Below are the code and all the weights of a small trained network. Each question names an input and a target symbol and asks about switching units off, where a switched-off unit gives its printed mean instead of its output.

import numpy as np


def w(rows, s, z=0):
    codes = np.array(rows[::2]) - 128.0
    scale = np.full(codes.shape[1], s)
    scale[-1] = z or s
    return codes * scale


def norm(h):
    return h / np.sqrt((h * h).mean(-1, keepdims=True) + 1e-5)


def f(y):
    return np.maximum(y, 0)


def softmax(a):
    e = np.exp(a - a.max(-1, keepdims=True))
    return e / e.sum(-1, keepdims=True)


def log_softmax(a):
    a = a - a.max(-1, keepdims=True)
    return a - np.log(np.exp(a).sum(-1, keepdims=True))


def net(x, mask):
    ids = ['δθξπφψω'.index(c) for c in x.split()]
    T = len(ids)
    res = E[ids] + P[:T]
    u = 0
    for l in range(3):
        r = norm(res)
        for j in range(2):
            rows = slice(3 * j, 3 * j + 3)
            q, k, v = (r @ M[l][rows].T for M in (Q, K, V))
            z = softmax(np.where(np.tri(T) > 0, q @ k.T / 3**0.5, -1e9)) @ v
            o = O[l][rows]
            res = res + np.where(mask[u + j], z, o[:, -1]) @ o[:, :-1]
        u += 2
        y = f(norm(res) @ A[l][:, :-1].T + A[l][:, -1])
        res = res + np.where(mask[u : u + 4], y, B[l][:, -1]) @ B[l][:, :-1]
        u += 4
    return log_softmax(norm(res)[-1] @ U[:, :-1].T + U[:, -1])


Q, K, V, O, A, B = {}, {}, {}, {}, {}, {}
E = w([
[96,115,133],'δ',
[254,30,99],'θ',
[97,131,165],'ξ',
[126,133,163],'π',
[150,132,155],'φ',
[108,98,117],'ψ',
[103,102,117],'ω',
],0.021)
P = w([
[120,73,129],'0',
[144,191,116],'1',
[101,166,76],'2',
[83,40,180],'3',
[250,158,169],'4',
[111,147,56],'5',
],0.021)
Q[0] = w([
[245,239,140],'L0H0',
[53,93,237],'L0H0',
[119,2,67],'L0H0',
[21,104,127],'L0H1',
[107,135,145],'L0H1',
[50,106,79],'L0H1',
],0.0069)
K[0] = w([
[149,159,99],'L0H0',
[5,185,198],'L0H0',
[144,92,216],'L0H0',
[255,145,121],'L0H1',
[149,141,106],'L0H1',
[183,125,109],'L0H1',
],0.0098)
V[0] = w([
[184,203,252],'L0H0',
[78,59,135],'L0H0',
[68,105,96],'L0H0',
[89,129,10],'L0H1',
[170,98,106],'L0H1',
[85,111,171],'L0H1',
],0.0044)
O[0] = w([
[116,192,222,154],'L0H0',
[135,230,206,231],'L0H0',
[87,161,146,145],'L0H0',
[53,66,111,13],'L0H1',
[116,66,177,117],'L0H1',
[142,252,117,254],'L0H1',
],0.0028,0.00066)
A[0] = w([
[3,196,118,2],'L0N0',
[58,163,125,120],'L0N1',
[223,62,62,107],'L0N2',
[216,195,129,165],'L0N3',
],0.0066,0.0045)
B[0] = w([
[133,76,139,188],'L0N0',
[218,132,24,198],'L0N1',
[3,75,213,197],'L0N2',
[159,186,29,253],'L0N3',
],0.0057,0.0032)
Q[1] = w([
[108,173,58],'L1H0',
[218,123,149],'L1H0',
[50,174,169],'L1H0',
[174,164,155],'L1H1',
[254,120,86],'L1H1',
[159,151,168],'L1H1',
],0.0073)
K[1] = w([
[209,68,95],'L1H0',
[175,150,226],'L1H0',
[98,140,50],'L1H0',
[197,224,138],'L1H1',
[3,223,130],'L1H1',
[221,190,222],'L1H1',
],0.0061)
V[1] = w([
[205,145,173],'L1H0',
[185,95,100],'L1H0',
[120,1,185],'L1H0',
[122,131,128],'L1H1',
[161,180,144],'L1H1',
[101,116,188],'L1H1',
],0.0056)
O[1] = w([
[84,132,111,97],'L1H0',
[109,92,149,144],'L1H0',
[158,253,67,248],'L1H0',
[130,126,128,129],'L1H1',
[122,34,84,84],'L1H1',
[146,167,88,140],'L1H1',
],0.004,0.0015)
A[1] = w([
[34,253,150,85],'L1N0',
[229,163,127,42],'L1N1',
[64,160,36,4],'L1N2',
[73,183,86,178],'L1N3',
],0.0045,0.0041)
B[1] = w([
[139,92,69,184],'L1N0',
[198,98,147,164],'L1N1',
[179,152,119,168],'L1N2',
[115,253,122,254],'L1N3',
],0.0052,0.0026)
Q[2] = w([
[55,121,198],'L2H0',
[59,242,5],'L2H0',
[203,149,107],'L2H0',
[155,237,67],'L2H1',
[119,163,29],'L2H1',
[247,92,169],'L2H1',
],0.014)
K[2] = w([
[181,122,135],'L2H0',
[84,53,208],'L2H0',
[67,130,82],'L2H0',
[65,48,140],'L2H1',
[134,45,149],'L2H1',
[148,143,2],'L2H1',
],0.017)
V[2] = w([
[198,180,147],'L2H0',
[96,167,110],'L2H0',
[22,130,114],'L2H0',
[33,115,68],'L2H1',
[156,7,39],'L2H1',
[145,57,20],'L2H1',
],0.014)
O[2] = w([
[147,140,71,55],'L2H0',
[98,174,141,168],'L2H0',
[110,192,239,253],'L2H0',
[6,98,160,218],'L2H1',
[128,33,98,102],'L2H1',
[78,25,48,106],'L2H1',
],0.013,0.0037)
A[2] = w([
[131,122,129,81],'L2N0',
[170,176,143,93],'L2N1',
[216,140,75,2],'L2N2',
[166,5,129,245],'L2N3',
],0.027,0.0072)
B[2] = w([
[104,98,142,128],'L2N0',
[152,117,67,209],'L2N1',
[2,64,77,171],'L2N2',
[215,138,173,252],'L2N3',
],0.02,0.013)
U = w([
[2,129,156,140],'δ',
[250,55,94,94],'θ',
[108,235,175,28],'ξ',
[198,187,47,121],'π',
[69,85,42,252],'φ',
[147,71,165,148],'ψ',
[117,70,170,206],'ω',
],0.015,0.0041)

Each question gives the input, a string of symbols that net reads in full, and the target symbol t.
The units are the heads (3 rows each of Q, K, V and O) and the neurons (one row each of A and B). Each row of codes is followed by its name. A weight is (code - 128) times the scale printed after its matrix; where a second scale follows, it is the last column's (O, A, B and U).
mask holds one flag per unit, layer by layer, with each layer's heads first. A switched-off unit (its flag False) gives its mean, the last column of its rows in O or B, instead of its output. The means were averaged over made-up inputs and are rounded, as every weight is.
A unit's drop is (log p(t) with every unit on - log p(t) with that unit switched off) / (log p(t) with every unit on - log p(t) with every unit switched off).
The circuit of an input: a set's keep is (log p(t) with only the set's units on - log p(t) with every unit switched off) / (log p(t) with every unit on - log p(t) with every unit switched off). Starting from the 12 units with the biggest drops (on a tie, the unit counted first), units are removed one at a time, each time the one whose removal leaves the highest keep (on an exact tie, the one counted first), for as long as the keep stays at least 0.8.
circuit, biggest first: the units of the circuit, biggest drop first
k most important neurons: the k neurons with the biggest drops, biggest first
k most important neurons of layer l: the k neurons of layer l with the biggest drops, biggest first
which heads matter: for each layer, one digit per head in row order, 1 if its drop is at least 0.15 and else 0, layers parted by /
input ψ θ ω ξ, target θ: which heads matter	00 / 00 / 10
input ω φ φ, target ψ: circuit, biggest first	(L2H1, L2N3, L2H0)
input φ ξ ξ ψ, target ξ: circuit, biggest first	(L2H1)
input φ π φ δ π ξ, target δ: which heads matter	00 / 00 / 00
input π π ω ψ δ ω, target ω: 2 most important neurons	(L0N2, L2N1)
input ξ π ξ π, target π: circuit, biggest first	(L2H1, L2H0)
input ξ ψ δ φ ω, target δ: circuit, biggest first	(L2H1, L2N3)
input ψ π ψ δ, target π: circuit, biggest first	(L2H1, L2H0)
input ξ θ δ, target ξ: which heads matter	00 / 00 / 01
input ξ ξ θ ψ δ φ, target ψ: circuit, biggest first	(L2H1, L2H0)
input ω ψ ξ, target ω: circuit, biggest first	(L2H1, L2N3, L2H0)
input φ π π π ω, target π: which heads matter	00 / 00 / 01
input θ π π, target θ: which heads matter	00 / 00 / 01
input θ δ π θ ψ, target π: which heads matter	00 / 00 / 11
input φ ω ξ ξ ψ ω, target ξ: circuit, biggest first	(L2H0)
input ξ ξ φ φ δ δ, target φ: 2 most important neurons	(L0N2, L2N2)
input ω ω φ θ δ, target φ: which heads matter	00 / 00 / 10
input π ψ δ ψ π, target δ: 3 most important neurons	(L2N3, L1N3, L0N1)
input π φ ψ ψ, target φ: which heads matter	00 / 00 / 11
input φ φ ξ, target φ: which heads matter	00 / 00 / 10
input ξ φ ξ π π, target ξ: 3 most important neurons	(L1N3, L2N3, L2N2)
input ω δ π φ, target δ: which heads matter	00 / 00 / 11
input π θ ω ψ δ, target ω: most important neuron of layer 0	(L0N1)
input δ π φ ξ π, target φ: 3 most important neurons	(L0N3, L2N2, L0N2)
input ξ δ ω π, target δ: circuit, biggest first	(L2N3, L2H1)
input π ξ ω ξ π ω, target ξ: which heads matter	00 / 10 / 11
input θ δ π ψ, target δ: 3 most important neurons	(L1N3, L2N3, L1N1)
